Each row has a class, written after it.
[ -2  14  24  -7 -43  11  46  11 -23  40  23   9  58   6  -7 -40  18 -23
  32 -19  -8  20  32  -7  16 -38  23  19  -1  13 -26  -9  -8 -45  11 -42
  15]
K685
[  2  21   2 -11 -23  -6  33  12  21  -7 -31 -11  12  33   7 -47   5 -38
 -12  12  12  14  27   5  48 -45  16 -26  -5   6 -43  -4  -4  26 -24 -34
  -8]
K69
[ -4  13  34  17 -21  -2 -56   0  -6  -9  -3 -14  24  24  25 -38  -5   9
  -6  20 -11 -17 -13   0 -12  20 -20 -21 -39  -2 -36 -30  16  13  -8  37
  24]
K685
[-24  -8   1  22  19  15 -30  -4   7 -14  17  31 -48 -41 -12   2  14 -12
 -19 -19 -21 -17  12 -14 -15 -14  19 -20   6   7  10 -11   6 -10  15   5
 -38]
K879
[ -9 -16 -13  -9  -4  15  13   6  -5 -15  10  13  14   4  -7  17  -3  11
   0  13  12  24 -14   3   7  21   8 -20  -1  16  12  16   5 -27   6 -10
  -8]
K659
[-15   8   5   2  -4   2  -6 -21 -15   0  -9  16 -14 -13   5   4  -5  -7
  -3   8  -5   0   6  -7 -19   5   4 -14  -4  -3   8   2   5 -15  12  -5
 -14]
K879
[  4  -1  -5  -8 -42   3  23 -64  -9  35 -11   2   4  12  37  15  -1 -55
   2 -39  10  14  10 -45  76  18 -52   4  24   0  32  31 -18 -15  -4 -15
 -46]
K850
[  9  22  -1  21 -24 -27  15 -11  33 -45  16  26  32 -48  -6  59  12 -73
  51 -44 -23 -21  18  26  41 -12  18 -19 -81 -29   3 -16  44   5  17  20
 -27]
K879
[  8  -8   2  -9  10  -1 -53  12  -4  24  25  49  35   0   2 -26 -39  44
 -11   1 -19  13  -3  35 -96  14  28   5  17  19 -14   7 -10  -8 -29  -3
  15]
K682
[  9  12 -51 -33  -8  19 -12 -70 -32  55 -21 -31 -37  47  47 -20 -23 -43
 -25  59   9   7 -17 -57 -36  56 -41 -45  -9 -14  -2  -4  32 -32   4 -73
 -42]
K961
[ 26  12  46 -22  -6  -9 -55   2  33 -19  21  -5 -13  33 -12   4 -38  -2
 -66  21  -6  16  -6  20   3 -17   8   1 -25  37 -27  19 -52   3  33 -11
  -3]
K879
[ 22 -17 -28 -16   5  12   3  -8  -7  18  12 -12  -4  -4   1 -17  -8 -11
   2  -3  17   2   7   4  -3  12  -2 -18  -2   0  16  -5 -13 -21  -7  23
  16]
K69
[ 17 -16 -23 -42   4  13   6  -3 -24  29 -24  23 -11  -5 -21  42   2   1
 -39   6  17  14   9  29  -3   8   8  -9 -12 -27   2  28 -10 -19  -6 -18
 -16]
K663
[ 15   3  -5  -7 -12  -5  16 -11  23 -43  19  -6  15   8  65 -30  -7  17
  17 -29 -46 -17   2  13  37  11 -19  -7 -25  10 -24  11 -62  23 -18  75
   2]
K682
[-53  19  19 -12 -48 -31  22  -1  -2   0  60   1  50  66  27 -36  -2  64
  40  11   0 -44  23  79  11   1  45 -32  -1  15 -38   5  10  26 -11  46
  12]
K682
[-13 -23 -18 -10  19  14  -8 -24 -11   1   6 -19  -8  -8 -15 -37  -6  20
  -2 -48  32   3  -1  28  -3   4  11 -24 -32  24 -11   3  26   7  -1  36
 -12]
K659
[ 35  52  -1  49 -19 -24 -76 -29  30  39  27 -21  74  -1 -39 -17 -80 -25
  30 -58 -39  -9 -20  45  42 -41  12   3  26  29 -36   4  -3   4 -16  74
  21]
K663
[ -7  14  -6  -3  -4 -11 -66 -14 -12  12 -35  13 -19 -12 -28  -3 -18 -36
 -25 -30 -24   4  34  -4 -30 -13  22  -9  -6  46 -29  20  56 -14  27 -35
  40]
K879
[-21  -9   6 -37 -11  20  -3   6  -5 -10  12  -2  10  -6  -4  -7  16  21
 -25  -9   4 -19   1  51  -1  11  15 -18 -32  48 -22  28  26 -16  -1  46
  15]
K659
[ 16  20 -37  28 -15  -1  14  23  19  42   9   7 -42 -12  78   8  -8   5
   3 -12 -19 -40 -29 -21  22  22  30 -42  25 -41 -10   9  12  11   8 -71
 -34]
K850
[  0  23  -2  38 -14   5 -42 -41  29 -24 -17 -36 -34  38 -13  -9 -18 -10
 -49  -5 -49  -5  13 -31 -26 -15  -8 -25  31  34 -25 -11  24   1   0  25
  18]
K685
[  9  -9 -41 -10 -13  12 -58  68 -15  30   8   0 -10  10  21  10  -4  24
 -39 -12  13  19  12 -20 -12 -10  -5 -37  13   7 -11   2   8  -8 -19  -3
  14]
K879
[ -2  12  -8   4   2   0  13  -8  11  -1  -9   6  -7   1   3   3  -8  -2
  -5 -20   4   9 -13   5 -19   0   9   5  15   5  11   0   0 -13   4 -20
  -8]
K850
[-19   2  -7  34   9 -22 -13 -34  10 -34   3 -20  46 -15 -47 -14 -23   6
  35   1  42   2 -98  -5 -30 -14  36  53 -20 -41  32 -12 -25  20  57 -49
 -35]
K850
[  8 -17 -10  -9 -26 -15 -46 -35 -13  32  28  14  38  37   2 -41 -20  -5
  -8  25 -20 -23  23   6   2  11 -29  -3  41  20  16  12 -27 -19 -32  69
  29]
K69
[ -1   2   7  -5  -7  -2  -1   3  -4   3  11  10 -12  16   8  13  -6  24
  -6   8   0   8  17   8 -27  27   8 -14  17  11  -1  -3  13   0 -14  10
  17]
K682
[  9  52   1   2 -33  15  -1  42  44  38 -45  66  11 -62   8 -86 -10 -26
 -22  24  10  22 -30  14 -19   8  30 -24  18  20 -34 -10  45  27 -34  -4
  -7]
K659
[ 27   6  -1  27 -56 -10 -15 -47  -6  -2 -33 -10  40 -21  23  15 -37   9
 -22 -11 -18  30  -2  18 -20   1  -6 -13  -2 -11 -25  46   1  17 -20 -37
  20]
K685
[ -2  -2  -9   7 -13  11  29 -36  46 -23  81 -25  37  31 -44  13 -12  40
  50  31 -16 -21  15   3 -41  18  81   6   2  -5   9  -1  16  25  47 111
  63]
K961
[  3  -9   1 -10 -48  -9  77 -75  11  27 -45  57  38  29  -2 -36 -30   0
   6 -71 -13  31 -12 -32  84  13   0 -10 -30 -23  17  32  15  38  -5  61
 -56]
K659
[-11  15   4  -1   8  -6  -2 -12  -3  -4 -15  20  -7  -7   3  -1  -5 -13
   7   1   2   8   4  -2 -25  -1   6  -3  -7   4  -1  -6   1  -5  10 -18
 -14]
K879
[-14 -10   1 -11  -4 -15 -13  -2 -24  10  25  22  12 -22 -19   3   4  24
  -8 -25 -17 -32   4  49 -49  -3  34   3  -2  28   0  10  51 -26  -1  -2
  -5]
K659
[ 13  -7  45 -56 -15  20  -6  11 -10  51  11  24  29   2 -22   1  -6 -38
  -6 -20  56  17  31  18  47  14 -10   0 -12  17  21 -12 -20   4  -8  62
  -2]
K69
[ 19  28  14 -20 -15  16   0 -18   6  17   0  -9 -13   5  10  21 -27 -13
 -29  49   0  -5 -21   4   4  40 -15 -28 -13  -8   9 -14  -5   6   7  50
  -9]
K961
[-17  25   9  26  -2   0  22   2  -8 -19  13 -33  -8   0 -17 -13  27   1
   7  37  -3   0 -28 -13   2   1   3  -6  -7  13  -7 -32  36 -16  12  10
  24]
K961
[-17  -7  -2  -2   2  -1  16  -6 -12 -17  -5  20  17   1   1 -13  -4  -1
  18 -24 -15   7  15  -9  -8  -8  13  -2  10  15   4  -5  15  -9  -3  -1
 -26]
K659
[ 12 -29 -18  -7  14  13 -71 -27   1   2  50 -42   6  36 -25 -22 -25  32
 -51 -57   8   5 -33   9 -30 -12 -40  19  -1  44  28   0 -34 -41 -11  87
   0]
K850
[ -1 -42  44  11  44  -4 -77  -7 -35 -34  -3   8  34   2 -58 -19 -10 -14
  -9 -35 -29   4  11 -24 -38 -35  16  34 -47  13 -12 -20  29 -12  14 -13
 -14]
K659
[  8   6  22  -5 -31 -18 -24   2 -29 -10  14  -9  97   0  12 -36  -5 -53
  40  -7 -26   2  10 -11  27 -45  -8  35 -22  18 -34   7  -7 -29  -6 -55
 -20]
K659
[-20  28 -13 -50  19 -13 -28 -13  13  58  39  26   4  53 -47 -27  11 -52
   8  -1  21 -40 -44 -36   1  25 -23  42   3  28  37 -70   4  -7  40  65
 -48]
K961
[-11 -14  14 -15 -20 -19  43 -28  45   4  47  92 -40 -27 -15  50  45 -18
 -17   6  25  -9   6  27  54  38  -7   0   2   3  51  24 -28   7  20  34
 -52]
K879
[-29  16   5 -37  -5   4  45 -18  11 -18  22  16 -21  54  33 -23  15  33
 -16  50 -27 -44  21  33 -72   3  33 -36 -41 -14 -14 -16  13 -21  -4  28
 -35]
K879
[  2  -3 -18  16 -14  -5   2   6  -2  -7   8  -2  -9  -1  15  -3  11   0
   9  -5   0   4  21  -3  -6   3   3 -18   8  -6 -10 -16  -4  -1   7 -19
  13]
K685
[  7   1 -37   6   3   9  20 -14  -5  -2  20 -13   3  -9 -16   6  -3 -15
  42  -4  16  30   4   4  18   4  16 -10  14  -3   4   4  -9 -38  17 -16
  12]
K663
[-17  -1  -9  12  33 -42 -37 -49 -22 -26   5  29  52   8  26 -29 -24 -26
  71 -83 -10  13  -6  49  38   3 -39  -9 -49  14 -19 -13 -15 -11 -21   4
 -43]
K663
[  6  -3 -23   0   5  -2  -6 -20  -9   0  29 -21 -15 -12   2  19  -2   6
   3  21  15   4 -10   8 -22  27   4 -11   2   6   6   1   5  -6  18 -16
  11]
K961
[ 27  15  12 -37 -18   7 -33 -15 -50  88  18 -20   4  14  36 -53 -28  10
 -22   3 -27 -15 -25 -40 -38  15  -1  24   9  21 -19   6   0 -30  22 -32
  10]
K961
[ -5   2  -8  17  -9  -3  -4 -17   2 -18   7  -5   4  -1   5   7   7  -5
   2   1   0   8   6   8 -24   1  -3  -9   4   7 -11  -4  -6  -9   2 -33
   1]
K685
[ -3  -8  -1   3 -11   0 -17  13  -9   2   5  10   2   0  15   1  -7  20
   6 -21  -4   7  10  -8   1  17  17 -14   3   0 -11   5  11  19  -1   2
  16]
K682
[ -4  -3  -3 -15  -4  -3  16  13  -8   3  -6  17 -37   9  11   3   8  24
 -19  -6  -2   0   4  -5  -2  24   7 -11  10   3   5  -7   0   7   1   8
   1]
K682
[-18  21  43 -27   8 -13  -6 -27  16  24  12  83  11  -3  12  15 -17  -6
  -2 -27 -39 -12 -12  39  13  44  20   3  -8  57 -17  31  -2  12  26   4
  -7]
K961
[ -26   -5  -18   13   46   -7  -60   -1   15   37   -8   27    0  -14
    2   24   24  -17   25 -114    1  -43  -18   -3   28   21   12   14
  -28   35  -49   15   26   54   28  -23    0]
K685
[ -11    9  -49  -35   16    7  -32  -25   11   -5  -13   29   14  -32
  -14   41   -3  -29   13  -24   17    7   24    5 -108   19   -4   19
   13   21   34   -4   22   -5   -8   45    2]
K879
[ -5  -1 -27   7  19   8  -8 -20 -11   7  18 -14   4   1   5   8  -8  -1
  16  18  12  17 -17   1   2  30 -12 -17   5  21  -5   8  -9 -11   8 -14
  15]
K961
[  7  -9  -9  -4  -5  -7  13  -2 -14 -11 -22   3   4   5   6 -15 -14   0
  -7  -7   0  23   4 -10  -2 -10   2  -7  19   0  14  -2 -18  -3 -12 -14
   4]
K69
[ -1   3 -10  12  -7  -5   8  -4   2 -16  -6   3  -3   1   3  16   2  10
  -2 -14  -2  16   1   5 -20   3   0  -4  12   8  -2  -6 -13  -4   6 -16
  10]
K685
[ 14   1  60  39   5 -23 -50   7  -2 -19  68   1  -1   7  32  47  -3  26
  12 -50 -53  -6  -7  -7  18  -7  11  14  21  28 -17   7   8 -22   5 -30
 -15]
K663
[  7  -9  11 -18  -5  11  17  27 -11  21  21  27 -11 -15  40  36   2  45
 -11 -33 -13 -11   7   7 -20  23  21  -9  22  14   8  17  22  -4 -15   8
 -19]
K659
[-14  21  38   2  -5  -3  -8   7   0  35  -9  29 -15   7   0   6   7  -3
 -18  13 -10 -27 -22  -8 -12  14  31  18  21  11  -6  11  23 -11  27 -55
   4]
K850
[ -7  -5  -3  -8  -2   8  13   1 -13  -8 -11   5  20   0   3   1 -10   6
  18  -1   3   6   6  -8 -19   7  26 -10  -2  -5   0  -1  27   3   3  -6
 -12]
K659
[  2   1 -21  -6 -34  -5  18 -41  -2 -10  -1  -3  52  17 -24 -18 -34   3
  -3   6   0  17  -1  27 -36 -17   9 -18 -12 -11  12   1  26 -15 -25  27
 -33]
K659
[ -8  10  -1  -2   6  -5   9  -4  -2  -4   1  16 -16   3  -5  12  -2  -2
  -1  21   0   9  -8   1   6  30   3 -15   6  12   7 -12   5   6  19  10
  11]
K961
[-11 -19  21  34  -5 -16  -9 -57  -1 -53  20 -13   1 -29  19 -19  26  -6
   6 -39  12  11 -10  21  21   1 -52   4 -34  13  -3  -7 -33   8 -11   7
 -33]
K685
[ 16 -10  45   0  -7 -10 -36 -45  22 -31  18  29  48   9 -11  -5 -29 -38
  10  34   6  23  11  -2 -24  16 -10  13   1   0  26 -10 -25  10 -16  25
 -12]
K69
[  8 -17  35  23 -13 -23 -54 -29 -18  13  29   6  11 -28   0 -75 -27  17
  12 -56 -22 -11  44  17 -11 -32  22  25  30  20 -25  -7 -48  31  21  10
  19]
K685
[  2  11  62 -24 -10  -4  -2 -22 -23  49  29  32  26  26   6  15 -42  43
 -14 -12  22  16  -3  41 -41   9  -2  -2 -13   1  19  -6 -11 -13 -21  34
 -42]
K879
